Below is a small trained network, with its code and all its weights. Each question gives an input and a class and asks what happens when units are switched off, that is, made to give their printed mean instead of their output.

import numpy as np


def w(rows, s, z=0):
    codes = np.array(rows[::2]) - 128.0
    scale = np.full(codes.shape[1], s)
    scale[-1] = z or s
    return codes * scale


def norm(h):
    return h / np.sqrt((h * h).mean(-1, keepdims=True) + 1e-5)


def f(y):
    return y / 2 * (1 + np.tanh(0.7978845608 * (y + 0.044715 * y**3)))


def log_softmax(a):
    a = a - a.max(-1, keepdims=True)
    return a - np.log(np.exp(a).sum(-1, keepdims=True))


def net(x, mask):
    res = np.array(x, float).reshape(1, 8) / 4 @ E
    u = 0
    for l in range(2):
        y = f(norm(res) @ A[l][:, :-1].T + A[l][:, -1])
        res = res + np.where(mask[u : u + 16], y, B[l][:, -1]) @ B[l][:, :-1]
        u += 16
    return log_softmax(norm(res)[-1] @ U[:, :-1].T + U[:, -1])


A, B = {}, {}
E = w([
[153,158,154,253,100,101,125],'x0',
[88,87,150,100,212,152,115],'x1',
[123,126,77,117,102,143,95],'x2',
[139,100,66,65,78,81,130],'x3',
[212,135,63,142,122,181,107],'x4',
[146,171,59,112,170,115,207],'x5',
[160,79,112,201,146,75,123],'x6',
[197,144,215,119,144,173,159],'x7',
],0.0069)
A[0] = w([
[174,121,134,92,124,172,123,82],'L0N1',
[113,124,135,86,139,58,32,97],'L0N2',
[208,172,109,152,79,149,133,94],'L0N3',
[123,116,167,93,41,62,53,108],'L0N4',
[54,63,90,156,150,137,143,140],'L0N5',
[162,153,41,114,113,92,123,129],'L0N6',
[125,96,85,54,175,151,60,52],'L0N7',
[79,157,255,196,92,183,137,81],'L0N8',
[151,134,120,107,159,158,112,73],'L0N9',
[157,164,150,91,194,117,148,148],'L0N10',
[193,109,74,91,90,142,146,82],'L0N11',
[162,73,104,182,136,95,96,124],'L0N12',
[154,81,194,117,201,99,200,1],'L0N13',
[105,108,163,101,130,167,105,110],'L0N14',
[58,200,90,43,114,95,155,96],'L0N15',
[114,154,245,156,146,132,164,55],'L0N16',
],0.0087,0.004)
B[0] = w([
[149,145,89,199,114,99,123,156],'L0N1',
[158,141,130,43,125,107,101,170],'L0N2',
[193,207,134,87,67,140,135,208],'L0N3',
[145,84,151,87,27,86,129,216],'L0N4',
[136,153,107,106,100,91,123,180],'L0N5',
[102,172,154,165,112,102,147,218],'L0N6',
[119,51,69,56,140,244,102,190],'L0N7',
[52,101,214,212,121,176,18,253],'L0N8',
[116,106,110,117,122,125,97,129],'L0N9',
[54,124,226,128,124,84,186,181],'L0N10',
[192,177,170,232,155,212,83,192],'L0N11',
[68,172,91,91,156,132,174,185],'L0N12',
[234,62,119,156,175,79,180,166],'L0N13',
[170,117,133,232,59,95,90,162],'L0N14',
[58,169,185,3,127,145,191,237],'L0N15',
[122,115,133,159,197,192,92,210],'L0N16',
],0.0063,0.0042)
A[1] = w([
[203,212,121,85,98,39,168,89],'L1N1',
[129,72,37,102,177,225,87,59],'L1N2',
[106,169,18,137,133,2,143,76],'L1N3',
[182,46,113,123,204,105,178,63],'L1N4',
[134,153,160,143,175,39,233,164],'L1N5',
[237,28,172,148,238,61,205,2],'L1N6',
[84,160,169,200,193,171,51,67],'L1N7',
[157,47,68,80,187,255,88,71],'L1N8',
[7,91,171,124,156,105,171,156],'L1N9',
[94,136,191,100,25,132,48,82],'L1N10',
[202,106,231,51,97,204,137,148],'L1N11',
[68,148,16,227,142,102,176,51],'L1N12',
[139,108,134,192,99,126,89,151],'L1N13',
[105,169,8,214,112,51,134,47],'L1N14',
[32,34,165,83,209,153,142,179],'L1N15',
[184,181,169,150,58,155,161,80],'L1N16',
],0.0076,0.0042)
B[1] = w([
[149,161,120,156,158,197,81,192],'L1N1',
[177,43,105,138,75,125,1,161],'L1N2',
[23,111,142,161,188,77,87,174],'L1N3',
[185,63,132,153,189,120,149,141],'L1N4',
[150,45,92,107,160,152,158,194],'L1N5',
[175,88,119,107,223,87,151,171],'L1N6',
[55,123,197,126,162,165,98,201],'L1N7',
[157,47,66,175,124,137,70,187],'L1N8',
[193,156,122,101,127,181,125,215],'L1N9',
[153,97,151,138,155,63,165,219],'L1N10',
[98,126,74,176,146,89,134,250],'L1N11',
[58,100,129,132,144,41,157,150],'L1N12',
[104,157,177,85,160,98,176,181],'L1N13',
[63,131,33,169,158,79,157,163],'L1N14',
[171,187,96,147,86,162,131,254],'L1N15',
[132,128,86,188,121,105,114,187],'L1N16',
],0.0077,0.0051)
U = w([
[125,203,108,35,131,196,242,68],'0',
[40,132,46,178,161,36,149,181],'1',
[86,128,96,4,54,101,118,92],'2',
[207,63,118,130,239,133,186,155],'3',
[83,141,236,201,175,175,81,245],'4',
[136,90,200,134,29,35,118,6],'5',
[201,249,57,206,69,152,138,125],'6',
[180,41,30,105,111,173,29,136],'7',
],0.014,0.0023)

Each question gives the input, the list of numbers given to net, and the class t.
The units are the neurons (one row each of A and B). Each row of codes is followed by its name. A weight is (code - 128) times the scale printed after its matrix; where a second scale follows, it is the last column's (A, B and U).
mask holds one flag per neuron, layer by layer. A switched-off neuron (its flag False) gives its mean, the last column of its row in B, instead of its output. The means were averaged over made-up inputs and are rounded, as every weight is.
A unit's drop is (log p(t) with every unit on - log p(t) with that unit switched off) / (log p(t) with every unit on - log p(t) with every unit switched off).
The circuit of an input: a set's keep is (log p(t) with only the set's units on - log p(t) with every unit switched off) / (log p(t) with every unit on - log p(t) with every unit switched off). Starting from the 12 units with the biggest drops (on a tie, the unit counted first), units are removed one at a time, each time the one whose removal leaves the highest keep (on an exact tie, the one counted first), for as long as the keep stays at least 0.8.
units of the circuit, in order: the units of the circuit, biggest drop first
most important unit: the unit with the biggest drop
k most important neurons: the k neurons with the biggest drops, biggest first
top k neurons in layer l: the k neurons of layer l with the biggest drops, biggest first
drop of u: that unit's drop, to one decimal
input [1,7,-7,3,-4,-3,-8,-4], class 2: most important unit : L0N2
input [0,0,-7,-6,-5,1,7,-6], class 3: 3 most important neurons : [L0N13, L1N5, L1N9]
input [1,7,0,-7,8,-1,5,-5], class 7: 2 most important neurons : [L1N2, L0N6]
input [-4,-4,6,-3,4,8,-5,6], class 6: units of the circuit, in order : [L0N11, L1N16]
input [-6,-8,6,-6,-8,-7,0,2], class 5: top 3 neurons in layer 1 : [L1N10, L1N1, L1N3]
input [2,0,5,1,4,7,3,-1], class 1: 3 most important neurons : [L1N12, L1N14, L1N3]
input [2,-4,6,1,-2,-5,-4,-8], class 2: units of the circuit, in order : [L0N8, L0N15, L1N11]
input [-5,4,5,4,-5,-5,-3,8], class 7: 3 most important neurons : [L0N7, L1N8, L0N6]
input [-3,-5,-4,-3,-5,2,4,5], class 3: 3 most important neurons : [L0N13, L1N6, L0N11]
input [0,4,-2,-6,-5,4,8,6], class 3: 2 most important neurons : [L0N13, L1N6]
input [-1,-1,-7,3,-2,2,5,-2], class 3: top 2 neurons in layer 1 : [L1N5, L1N6]
input [-3,-6,3,3,1,-3,-6,2], class 6: top 2 neurons in layer 0 : [L0N11, L0N8]
input [5,2,5,6,3,-8,1,-1], class 5: 2 most important neurons : [L1N10, L0N4]
input [7,8,5,7,-4,8,-6,-5], class 0: units of the circuit, in order : [L0N15]
input [5,-1,0,1,-6,1,8,4], class 3: 4 most important neurons : [L0N13, L1N6, L0N11, L1N5]
input [-4,-6,-5,4,2,2,3,6], class 6: 2 most important neurons : [L0N3, L0N11]
input [-6,6,-2,-4,-6,-2,-1,-7], class 2: drop of L0N5 : 0.2
input [-7,8,4,-3,-7,-7,-3,0], class 7: drop of L0N7 : 0.5
input [1,0,-6,1,7,-7,1,-8], class 1: drop of L1N14 : 0.1
input [0,4,-6,4,-8,1,4,7], class 3: units of the circuit, in order : [L0N13]
